Below are the code and all the weights of a small trained network. Each question names an input and a class and asks about switching units off, where a switched-off unit gives its printed mean instead of its output.

import numpy as np


def w(rows, s, z=0):
    codes = np.array(rows[::2]) - 128.0
    scale = np.full(codes.shape[1], s)
    scale[-1] = z or s
    return codes * scale


def f(y):
    return np.maximum(y, 0)


def log_softmax(a):
    a = a - a.max(-1, keepdims=True)
    return a - np.log(np.exp(a).sum(-1, keepdims=True))


def net(x, mask):
    res = np.array(x, float).reshape(1, 2) / 4 @ E
    y = f(res @ A[0][:, :-1].T + A[0][:, -1])
    res = res + np.where(mask, y, B[0][:, -1]) @ B[0][:, :-1]
    return log_softmax(res[-1] @ U[:, :-1].T + U[:, -1])


A, B = {}, {}
E = w([
[179,30,240,184,245],'x0',
[160,130,3,47,253],'x1',
],0.0068)
A[0] = w([
[93,138,24,61,61,103],'N1',
[212,43,189,159,252,104],'N2',
[95,212,57,97,67,75],'N3',
[139,104,184,183,190,183],'N4',
[84,188,65,34,79,147],'N5',
[25,181,56,77,64,81],'N6',
[54,173,114,95,98,112],'N7',
[151,136,156,129,156,254],'N8',
[142,140,63,116,191,127],'N9',
[183,29,142,180,189,169],'N10',
[140,146,45,39,242,96],'N11',
[87,123,113,96,114,218],'N12',
[199,84,7,34,232,129],'N13',
[38,161,68,37,31,142],'N14',
[169,29,174,218,212,162],'N15',
[190,152,90,21,196,91],'N16',
[74,132,201,254,9,144],'N17',
],0.0066,0.0068)
B[0] = w([
[126,151,100,186,121,221],'N1',
[101,154,67,224,112,231],'N2',
[119,115,100,202,120,205],'N3',
[120,185,70,145,122,220],'N4',
[121,175,91,168,99,244],'N5',
[118,132,107,204,105,216],'N6',
[118,135,113,157,109,177],'N7',
[171,210,79,53,121,248],'N8',
[182,82,171,107,50,186],'N9',
[138,193,43,174,95,226],'N10',
[183,79,207,156,42,221],'N11',
[145,205,89,54,132,221],'N12',
[196,116,186,144,65,253],'N13',
[138,181,109,187,133,254],'N14',
[106,175,84,164,111,248],'N15',
[216,60,186,193,55,191],'N16',
[211,97,194,131,3,251],'N17',
],0.007,0.0069)
U = w([
[173,102,176,138,82,114],'0',
[92,166,40,174,132,40],'1',
[125,177,76,68,134,253],'2',
[75,51,153,97,183,56],'3',
[9,56,167,127,186,64],'4',
[55,78,172,58,178,43],'5',
[89,50,154,69,174,45],'6',
[82,57,154,84,195,55],'7',
],0.012,0.0059)

Each question gives the input, the list of numbers given to net, and the class t.
The units are the neurons (one row each of A and B). Each row of codes is followed by its name. A weight is (code - 128) times the scale printed after its matrix; where a second scale follows, it is the last column's (A, B and U).
mask holds one flag per neuron, in row order. A switched-off neuron (its flag False) gives its mean, the last column of its row in B, instead of its output. The means were averaged over made-up inputs and are rounded, as every weight is.
A unit's drop is (log p(t) with every unit on - log p(t) with that unit switched off) / (log p(t) with every unit on - log p(t) with every unit switched off).
The circuit of an input: a set's keep is (log p(t) with only the set's units on - log p(t) with every unit switched off) / (log p(t) with every unit on - log p(t) with every unit switched off). Starting from the 12 units with the biggest drops (on a tie, the unit counted first), units are removed one at a time, each time the one whose removal leaves the highest keep (on an exact tie, the one counted first), for as long as the keep stays at least 0.8.
circuit, biggest first: the units of the circuit, biggest drop first
top k neurons: the k neurons with the biggest drops, biggest first
drop of u: that unit's drop, to one decimal
input [4,0], class 1: circuit, biggest first -> N2, N17
input [6,3], class 1: circuit, biggest first -> N2
input [-5,5], class 0: circuit, biggest first -> N11, N13
input [4,6], class 0: top 2 neurons -> N13, N11
input [1,-3], class 2: top 2 neurons -> N11, N13
input [5,6], class 0: top 4 neurons -> N13, N11, N16, N9
input [3,2], class 2: drop of N3 -> 0.2
input [8,-7], class 1: drop of N15 -> 0.3
input [4,-2], class 1: drop of N10 -> 0.1
input [0,2], class 2: drop of N17 -> 0.4
